The four nearest rows among all rows above each row, by straight-line distance, nearest first (none for the first five rows):
1: [-15.0  27.0   9.9  24.6  13.4  -7.7  34.5 -12.7  -1.0   8.9  23.0  16.9
 -14.5  18.1  -0.3   0.6  60.7 -30.0  50.5  64.8  10.4  41.9  25.5 -41.0
 -13.3  -4.4 -11.1 -13.9   9.5 -20.1   7.6 -18.1]
2: [  4.3  22.7   4.1 -15.4  -3.0 -23.1  30.3 -36.9  30.0  -6.8  20.7 -11.5
  -3.5  -0.3  13.8 -28.7  38.8   4.4 -11.7   5.8   8.9   8.6  18.4  -2.6
   0.8 -12.3  18.7 -16.2 -20.0  17.4   1.6 -11.8]
3: [ 28.7 -10.2  56.6 -29.7  15.3  25.1  11.1  60.2  -5.2  -2.2  -5.4 -30.0
  -8.9  -3.6 -16.8  16.9   5.5 -52.5  12.1 -26.4 -30.0  -5.7 -22.1  -7.3
  13.1  29.0   7.5  21.0   3.4 -11.2  31.9  -5.5]
4: [-26.2  22.5  27.0  -6.1 -18.7   4.6  55.5 -34.0  18.1  -8.3  43.8  -6.6
  -1.5  -6.7   0.1  74.1  58.9 -45.7   8.0  29.1  18.0  32.5   3.1 -36.4
  16.1  -2.6  -6.1   7.9 -19.9 -17.3  33.7 -29.6]
5: [  6.1  -1.7   9.7  10.3  26.6   6.1  -0.1  29.8 -16.4   7.4  -1.3  -9.7
 -11.7  43.3 -21.5  18.0 -27.6   6.6  66.3  18.2 -29.4   9.8  13.0 -33.0
 -25.1   6.7 -26.7  -3.0  -0.9 -16.6 -26.9 -17.8]
6: [ -8.1   5.2 -15.2 -43.8  -5.9 -38.2  -6.3 -38.9  22.7  13.9  23.0  -6.5
 -45.9  29.3 -33.4  23.2  13.3  15.5  -7.3  20.4 -40.0  -9.4  -5.2 -17.9
  25.8 -26.4 -13.7 -44.9 -33.3   1.7 -22.3  -6.8] : 2 5 1 4
7: [ 12.9   2.5  37.5 -20.4  30.2  41.2  -4.5  38.0  -2.1 -11.5 -20.7 -25.7
  -4.2 -23.4  -5.5  27.9 -22.1 -39.5 -41.7 -28.7  18.5 -15.6 -21.0  37.8
 -12.1  21.2   8.3  13.1   6.5  24.1  38.3   2.2] : 3 2 5 4
8: [ 28.6 -16.2  29.8  22.6 -10.7  33.6 -15.9  30.6 -14.2   3.3 -23.3   3.3
  14.3 -44.0  20.4  -7.0 -14.0 -25.7   7.8 -12.3  -6.4   3.1 -19.2   6.9
  -9.3  28.3  -5.4  47.7  17.5   9.7  18.4  11.1] : 7 3 5 2
9: [ 16.5  12.8  27.4  21.5  22.8  17.0   9.7  26.5   5.3 -20.2  -9.6  10.7
  19.0 -58.5  -4.4  58.1  25.6 -43.2  -6.9   5.2  24.3   6.1  -5.5   0.4
  -6.3  -1.9   2.8  55.4  42.1   1.6  39.0 -16.2] : 8 7 3 4
10: [ 28.7  -9.8   8.6  22.8  27.3   6.5  -2.9  31.2 -37.6  -2.9  -6.0 -11.4
   3.7  22.1 -23.9  12.5  -3.5  -6.0  45.4  13.4 -16.7  19.2  -2.1 -37.5
 -25.8  20.0 -31.0  28.5  17.8 -24.6   4.9   8.2] : 5 8 3 1
11: [ 18.4  -4.1  -6.9  37.6  17.5  -5.9   5.1  -1.2  -8.4  15.7  -4.0  37.0
  58.3  11.5 -14.9 -15.9   1.6 -11.5  30.3   5.2  15.4  47.2  -9.3  -0.8
  -7.9  36.6 -19.5  10.8  37.5  -9.9 -14.6   3.6] : 10 8 5 1
12: [ 12.1 -22.2   5.2  14.8  12.5   6.8 -23.7  11.5  -8.4 -12.9   7.1  13.0
  -7.7  31.6  -1.0   4.9 -12.5  -0.9  70.0   5.7 -36.2  22.9  20.3 -21.0
 -29.8   4.8 -29.9  14.9   4.3 -26.6 -19.8  -5.4] : 5 10 11 1
13: [  9.0 -13.6  14.4 -18.4  -2.4  28.7  -6.2  64.5 -13.3 -20.6 -25.8  -4.1
 -18.8 -19.8  -9.6  26.1  -5.9 -17.5 -12.9 -28.1  -8.2 -13.1 -15.2  24.5
 -24.0   1.0  -0.6  37.4  22.9   1.8  46.8   3.3] : 7 8 3 9
14: [ 39.5 -23.8 -23.4  -8.0 -14.4  -3.0 -25.3  23.7 -17.0   8.3 -19.5   5.3
  -3.7  13.1   7.4  27.7 -23.5  20.6  29.3   1.5 -51.6   3.6   8.1 -17.5
 -30.6  17.8 -49.4  27.5   8.9 -14.0   3.5   8.9] : 12 10 5 8
15: [ -5.5   5.9  18.1  53.9  15.0   0.2  -3.4  16.6   3.3  -9.8   4.0   6.7
  38.1 -30.6  30.6  -0.5  11.7 -44.2   2.3  14.6  49.9  59.7   6.1 -11.4
 -17.6  21.7  -8.5  17.1  37.0   7.9   5.0 -19.4] : 11 9 8 1
16: [ 12.7   5.8 -31.7  -9.7   1.9 -14.9  -9.1  -1.2 -28.1  11.9  23.5  14.0
   3.7  45.4 -20.9  59.4 -11.6   3.2  65.4  10.5 -54.7  16.8   2.1 -36.5
  -5.7  -8.1 -42.4 -19.6 -25.6 -16.8 -12.0 -14.9] : 5 12 14 10
17: [  5.8   8.3  22.3  14.9   0.0   5.6  28.2 -16.2  51.5  -1.9  24.7  -0.1
  34.7 -26.0  21.1  11.3  47.0 -59.4 -23.7 -22.2  39.1  10.1 -21.6   1.8
 -12.1 -13.7  31.0  16.4   0.8  -5.9  33.5 -17.8] : 9 2 15 4
18: [-12.6  12.3  23.1   8.1  20.0 -35.2  32.6 -14.8   6.7   2.8  35.1 -15.6
  13.5   2.5   1.6   1.9  44.7 -36.4  14.3  23.5  35.7  32.9  25.3 -45.8
   9.9 -23.9   2.7 -33.6  -5.2   6.9  10.9 -35.0] : 1 2 4 17
19: [-32.1  26.3  -1.7  -8.9 -19.3 -11.5  23.7 -21.4   9.4  -1.8  57.7 -22.3
  -1.5  12.2   5.0   3.5  50.3  -6.1   4.1  30.9  -7.9   8.5  -3.8 -40.9
  15.6 -22.6  -8.2 -21.1 -12.2  -6.7  11.4 -32.6] : 18 2 4 1
20: [ 13.4 -16.0   3.2  33.5  11.2 -51.1  15.6   2.5  -6.9  16.8  30.6  -5.7
  17.6   3.2 -11.3  23.7  40.5 -53.4  59.3  31.7  -8.8  35.3  19.0 -45.4
   2.6   4.7 -54.1  -3.4  -6.3 -27.1 -16.5 -14.2] : 1 18 10 12
21: [-26.5  24.2  32.4  23.3  11.0 -20.9  50.6 -23.6  27.7   1.2  37.5  13.4
   3.4 -39.5  13.0  26.3  63.5 -34.9  -5.6  15.8  18.6  19.3   6.3 -35.0
  -3.3 -21.5   5.4  -5.8  -0.2 -27.1  23.3 -32.6] : 4 18 17 19
22: [ -7.6   9.5   2.0  23.6  -0.7 -17.7  40.5 -16.8   8.6   9.7  41.0  -4.2
  10.0 -12.5  23.9 -14.0  52.6 -37.0  12.3  49.1  18.3  40.2   6.1 -31.9
  25.0  -3.0  17.2 -17.8 -20.6  -9.0  -7.4  -6.0] : 18 1 19 21
23: [-24.1  35.6  19.8  19.0  15.1   8.2  48.5  -3.7  29.5 -27.5  38.6 -12.4
  -7.5 -35.2  18.0  15.6  59.2 -33.1   2.4  21.0  37.3  19.5 -15.5 -29.0
  25.3   0.3  15.7  -7.1  16.4  -6.6  22.0  -1.3] : 21 22 4 18
24: [ 42.9  -6.4  -1.4  -4.8  12.8 -11.0 -12.2  10.2 -39.0  11.6 -24.4  14.5
   4.7  14.7  -0.3  20.7 -12.5 -20.6  48.2   2.8 -37.9  30.8   0.4 -46.9
 -29.4  27.8 -37.6  25.7 -10.4 -27.2   7.2  12.7] : 10 14 12 5
25: [ 13.2 -12.1  22.4 -16.0  27.7  51.3   7.7  36.5   5.0 -27.8 -46.4 -13.1
  -2.5 -34.6   4.6  17.8 -23.5 -16.8 -39.9 -40.2  -6.2 -50.1 -21.0  19.0
 -16.6  50.1   9.3  21.6  25.9   5.6  36.1  14.3] : 7 13 8 3
26: [-16.9 -15.1  -1.1 -31.8 -10.3   9.9 -14.0 -25.9  13.6  -5.9   8.7 -14.4
 -19.8  15.9 -20.0  -1.4  23.0  16.7  20.3 -11.9 -14.3 -18.7  -9.2  27.1
  35.9 -18.7   5.9 -22.5 -34.7  12.4  -0.7   3.7] : 6 2 19 12
27: [-17.9  12.5  -7.0  -6.3 -19.4 -47.7  36.2 -14.4   2.3  15.1  40.6   1.9
   5.6  11.8  -1.6  -3.7  64.2  10.5  15.7  16.4   2.9  16.8   5.0 -49.0
   9.0 -25.1 -14.8 -30.7 -13.3  -2.1  10.7  -8.6] : 19 18 22 2
28: [ 38.9 -36.4  -6.4   1.2  16.8  -9.0 -10.5  34.8 -32.0   4.1   0.6  14.3
  12.0  -1.3 -15.0  13.3 -25.6  -4.0  44.3  -3.9 -24.0  21.4  -2.3 -53.7
 -25.3  15.9 -44.8   6.1  -9.7 -11.2  -2.4   3.9] : 24 10 14 12
29: [-17.6 -10.8 -32.2 -31.3  -1.3 -23.7  -0.5 -21.5  -8.9  -2.2  34.7 -18.7
 -47.7  41.7 -26.2   9.7  15.1  22.4  -3.3  36.8 -46.0  -9.8 -18.1 -17.8
  14.4  -6.1 -18.7 -29.4 -48.4  -8.3 -27.9 -28.3] : 6 26 19 16
30: [ -7.0   5.4 -26.4  -5.3 -10.0   0.8  -5.8 -29.2  -6.9  22.4  27.4  -5.4
 -27.9  46.5 -14.2 -26.5  -0.4  22.6  27.9  29.7  -6.7   1.4   5.4   1.3
  20.2  -8.9 -22.2 -41.3 -22.9 -22.6 -27.7 -20.5] : 29 6 26 19
31: [-19.9  25.1 -20.5  39.9  23.1 -15.0   7.5 -21.6  18.4  16.9   8.1  40.2
   4.4  16.7   6.7  14.5  12.7 -11.2  37.6  34.4  10.6  35.7  32.8 -23.4
 -11.7  -3.8  -3.3 -27.7 -24.0   7.4 -12.8 -26.9] : 1 18 22 27
32: [ 21.0 -38.1  -3.3 -41.2  -3.5 -23.9  -7.8 -15.0  -0.7  -4.1   4.9 -26.4
 -13.5  45.2 -38.8  39.9  -8.7  37.7  42.1   8.5 -50.2  14.8 -18.5  -8.9
  -2.1  -4.0 -22.7 -24.4 -41.4 -15.5 -27.8  -9.6] : 29 16 6 5
33: [ 37.9 -40.9 -21.9 -22.0  -1.4 -11.6 -12.7  22.8  -7.7  11.3  -1.8 -22.6
 -37.0  26.7 -25.1   0.1  -5.0   0.9  73.5  22.2 -65.7  -6.6  14.8 -17.9
 -11.6 -10.3 -37.5   5.3 -45.5 -18.8 -28.3 -24.2] : 32 5 12 16
34: [ 36.1 -27.9  35.1  34.6  11.7 -27.1  -3.2  18.3 -15.7  -2.2   3.0   5.7
  24.9   4.3  -8.9   0.9  10.1 -43.1  57.4  22.3  -5.0  30.7   8.7 -24.6
 -30.0  11.1 -32.5  24.3   3.0 -16.4  32.4   1.9] : 10 24 28 20
35: [ 20.3 -35.9 -10.9 -48.9  -4.9 -25.2  -9.5  40.1 -29.9  12.0  -5.8 -25.5
 -38.6  28.3 -32.6   6.7 -10.4  18.2  64.4  12.2 -66.4   0.2 -13.0 -30.3
 -25.2   1.1 -14.2  19.4  -8.3 -21.0 -14.1 -14.2] : 33 32 5 14
36: [ -9.3  20.8  -4.1 -16.6 -29.5 -22.1  10.5 -22.6  -1.4  10.1  33.0 -14.7
 -14.7  32.9 -10.7  21.4  45.7   9.0  32.7  21.6 -47.2   4.1  17.0 -14.3
   3.4 -35.6 -28.8 -17.6 -19.3   9.1   5.5 -22.7] : 19 27 6 29
37: [-27.3  20.4  -1.1 -31.4  -1.5  -8.7  37.1 -15.4  30.9   5.7  18.9 -13.2
 -12.7  -6.3  16.9  -9.6  39.9 -19.2 -35.1  -3.4  35.7 -15.4  -3.9  32.1
  22.6 -34.0  10.4 -18.9 -23.2   3.4   6.1  -5.4] : 2 26 19 17
38: [-24.6  15.3  20.0 -67.7 -21.6  -1.7  28.4 -12.6  34.8   1.7  -3.0 -13.0
 -33.3   7.0   1.1   6.7  23.5  -5.5 -22.8 -17.8 -13.1 -19.9  -2.7  17.2
 -15.5 -25.9   3.6 -10.7 -28.5  23.0  17.2  -0.4] : 37 26 2 6
39: [-13.0  28.2   9.3  -1.8  14.7 -28.3  64.8  -8.9  40.0   3.8  32.8 -19.8
 -16.9 -39.8   4.9  -6.8  45.7 -42.6 -31.0  -3.7  43.1 -13.1  -5.0   5.2
   9.5 -23.5  17.9  20.0  13.1   2.6  32.2   7.9] : 37 23 17 21
40: [ -5.3   2.2  16.5 -39.9  25.7  14.9  13.1  49.8  23.9  -0.3 -16.7 -25.5
 -27.6 -22.6 -20.4  40.3   4.3 -37.3 -30.5 -29.0 -14.2 -34.7 -28.6  14.1
  -4.2 -13.1  -9.1  12.7  16.8  18.0  48.3   3.6] : 13 7 3 25
41: [ 13.6 -20.4  22.1  16.1  16.2  -6.2 -11.8  62.1  -3.5 -11.2 -20.4 -28.3
  -1.3 -37.9  -5.7  35.5 -10.5 -63.8 -10.0   9.4  -5.7   7.1  -7.9 -11.8
 -28.9  23.9  -9.5  22.1  37.5  -6.3  38.7  -4.2] : 13 9 8 3
42: [-27.6  37.1 -11.1 -50.7 -10.6  -2.3  12.0  -1.4  39.6 -17.8   2.9  -5.9
 -18.6  -2.0  -3.6  -4.9  27.3   9.0 -41.6 -29.8  -1.6 -45.8 -26.8  14.5
  -4.2 -19.8 -12.6   7.3 -12.9  21.4   3.4   4.4] : 38 37 26 2
43: [-27.2  10.9   7.3 -29.0 -39.0 -10.3  -9.8 -11.1  31.3  -8.3  18.5 -15.0
  -7.4  28.0  -4.3   9.5  17.1  25.3 -31.4 -11.0  -8.9  -3.1 -19.9  31.3
  23.6 -25.8  12.9 -25.8 -36.8  14.5  -5.1  12.4] : 26 38 42 37
44: [  5.1  11.3  -6.2  26.4  13.6 -23.8  26.5 -26.0  -7.2  16.7  41.9   0.0
  18.6 -10.8  -2.7  -3.6  32.3 -25.5  16.8  38.1  14.4  32.0  15.0 -42.1
   6.8   6.0 -12.0 -18.1 -11.5  -5.9   4.9   3.0] : 22 18 1 27
45: [ 34.1   0.5  14.3  25.6  29.3  -4.5   1.6  22.6 -19.0   4.6   2.8 -11.3
  14.2 -18.8  -0.4  15.4  14.0 -42.5  58.6  17.6   0.5  55.3  18.5 -56.1
 -29.6  13.2 -24.6  18.5  25.1 -32.9  39.3  11.1] : 34 10 24 28
46: [-10.4  29.1   2.3 -23.1 -32.8  -2.0  16.0 -59.5  12.7  -5.4  28.0   6.5
 -22.1  33.5  -2.5 -10.8  20.4  38.3 -17.0   3.6   2.0  -3.0  -2.1  19.0
   4.6 -29.8  -5.4 -38.1 -21.2  20.4  -9.7 -13.1] : 43 2 26 30
47: [-32.8 -16.9  -0.5 -78.9 -23.8  -9.2   3.3  -1.1 -12.5   5.6  16.0 -18.6
 -61.0  31.7 -25.6  44.6   0.1  27.8  10.4   0.6 -73.2 -20.4  14.9  14.5
  -3.3 -33.0 -10.3 -21.9 -53.0 -10.4  10.0 -36.9] : 29 6 32 36
48: [-19.0  13.3  15.6  -9.5   6.2 -18.9  20.8  -5.8  62.9  -4.7  23.5   9.1
  -9.7 -33.1  -3.5  23.6  26.3 -26.7 -36.9 -29.3  35.7 -23.9  -7.1  22.9
  12.4 -30.7  29.6  -3.5   2.6   2.8  48.5  -3.2] : 39 37 17 42
49: [ -8.5  14.9  11.8   2.8  13.9  -7.2  35.1   1.9  31.5 -12.2   3.9   4.5
   2.4 -37.4   2.6  24.0  49.6 -25.5 -11.1 -10.4  51.7  31.7  -0.1 -18.7
   2.8 -13.5  10.4   0.8   2.3  -9.0  31.5 -10.4] : 23 21 17 39
50: [ 10.1   2.7  17.6   0.0   7.6  34.7   6.4  29.8 -12.0  -0.6   3.3   1.8
   3.2 -48.8  -0.3 -18.2  10.3 -31.3 -23.7 -13.4  28.5 -14.8 -13.7   5.6
 -11.5  10.9  24.7  24.7  29.6   9.9  28.9  13.5] : 8 7 13 9
51: [ -6.7  17.4  -8.1 -50.0  -6.4 -11.0  -3.2 -14.3  19.0 -14.7   9.6 -11.1
 -21.3  22.1  -2.5  13.9  28.3  14.6 -15.2 -12.3 -16.4 -43.0  -1.6  37.8
  39.1 -17.7   6.0 -32.5 -39.9  27.4  -2.3  -9.0] : 26 43 38 42
52: [ 25.7 -16.5  37.4  -9.3  24.4  15.1   7.1  29.7 -16.6  -3.1 -20.6  14.9
  10.3 -23.6 -28.1 -19.8 -27.4  -7.4  -8.7 -38.3   1.9  -4.7 -24.6  12.4
  -9.7  21.7  -1.5  17.6  40.5  12.6  30.0  10.8] : 50 8 13 7
53: [ 23.2 -16.1  18.5 -58.5  21.3 -22.8   4.7  53.1 -32.4  13.4  11.0  -8.6
 -35.4  38.7 -48.1  24.9  33.1 -13.3  60.5  33.9 -71.3  15.2  24.7 -64.7
 -30.0 -13.0 -43.5  -3.3 -48.0 -28.9  16.3 -18.7] : 35 33 16 5
54: [ 19.3  23.4  19.5  14.1  41.6  -3.7  24.8  47.3   2.1  13.2  -1.6  -9.9
  26.2 -42.2  25.1 -12.3  49.2 -56.1  -4.2   5.6  18.1  20.9  -9.4 -13.2
  -5.1   7.9  -6.4  39.6  24.5  -1.1  41.6 -15.2] : 9 50 15 49
55: [-67.0  24.3  20.0  -6.7   7.1 -35.0  59.4 -33.9  24.2 -19.3  36.6  -9.1
 -21.0   0.4   9.8  21.9  50.3  -7.6 -24.3  32.3   0.7   5.7   5.5  -7.4
  37.7 -20.7   9.4 -23.1 -41.2  31.1  25.3  -8.7] : 19 37 2 27
56: [ -2.0 -18.9  10.1 -61.2 -26.5  -7.8  -4.2  22.5  15.0  -5.9 -13.0  -2.3
 -42.6  46.3 -21.8   3.7  11.2  22.4  -0.1 -18.6 -54.7 -27.7 -27.7  -7.6
  14.9 -24.2 -43.1  -8.4 -35.7  15.3  23.1  -3.1] : 47 26 38 51
57: [-15.2  -8.0 -15.7  -8.2 -20.5 -28.9  17.1 -35.6  13.5  14.9  35.8  -3.3
 -46.0  22.7  -4.8  10.3  60.0  -8.8  43.4  24.6  -8.6  19.2  23.4 -44.0
  13.4 -41.0 -40.6 -31.8 -41.3   5.3  -1.4  -1.6] : 36 27 19 6
58: [ 29.9 -13.6  -7.3  -0.9  12.7  -6.3   4.2  26.9 -28.4  -3.1 -17.4   1.7
  -8.8  17.0 -26.7  16.0 -13.3  13.9  53.2   9.8 -44.1  -3.2   1.9 -22.0
  -5.3  10.7 -40.5   7.3 -11.7  -9.3 -22.0  13.0] : 5 28 10 14
59: [ -4.2 -34.3  22.1 -33.2  -5.9  26.1 -13.7  48.4  -8.5 -12.9 -23.7  17.4
 -23.0 -35.8 -12.7  -5.7 -21.9   4.4 -13.7 -36.7 -27.7 -37.8 -28.1  25.8
 -14.7  23.0  18.3  37.1  11.2  33.9  31.0   5.5] : 13 52 25 7
60: [-30.9  11.9  -7.4  25.0  -7.1 -35.2  22.3 -23.0  14.6   1.3  24.6   4.6
 -12.3  21.3   5.7  -0.5  44.2  12.0 -14.2  18.8   6.0   9.9   2.5 -24.7
   1.3 -37.0  -4.4 -34.5 -39.3   9.4 -40.9 -24.8] : 27 19 2 46
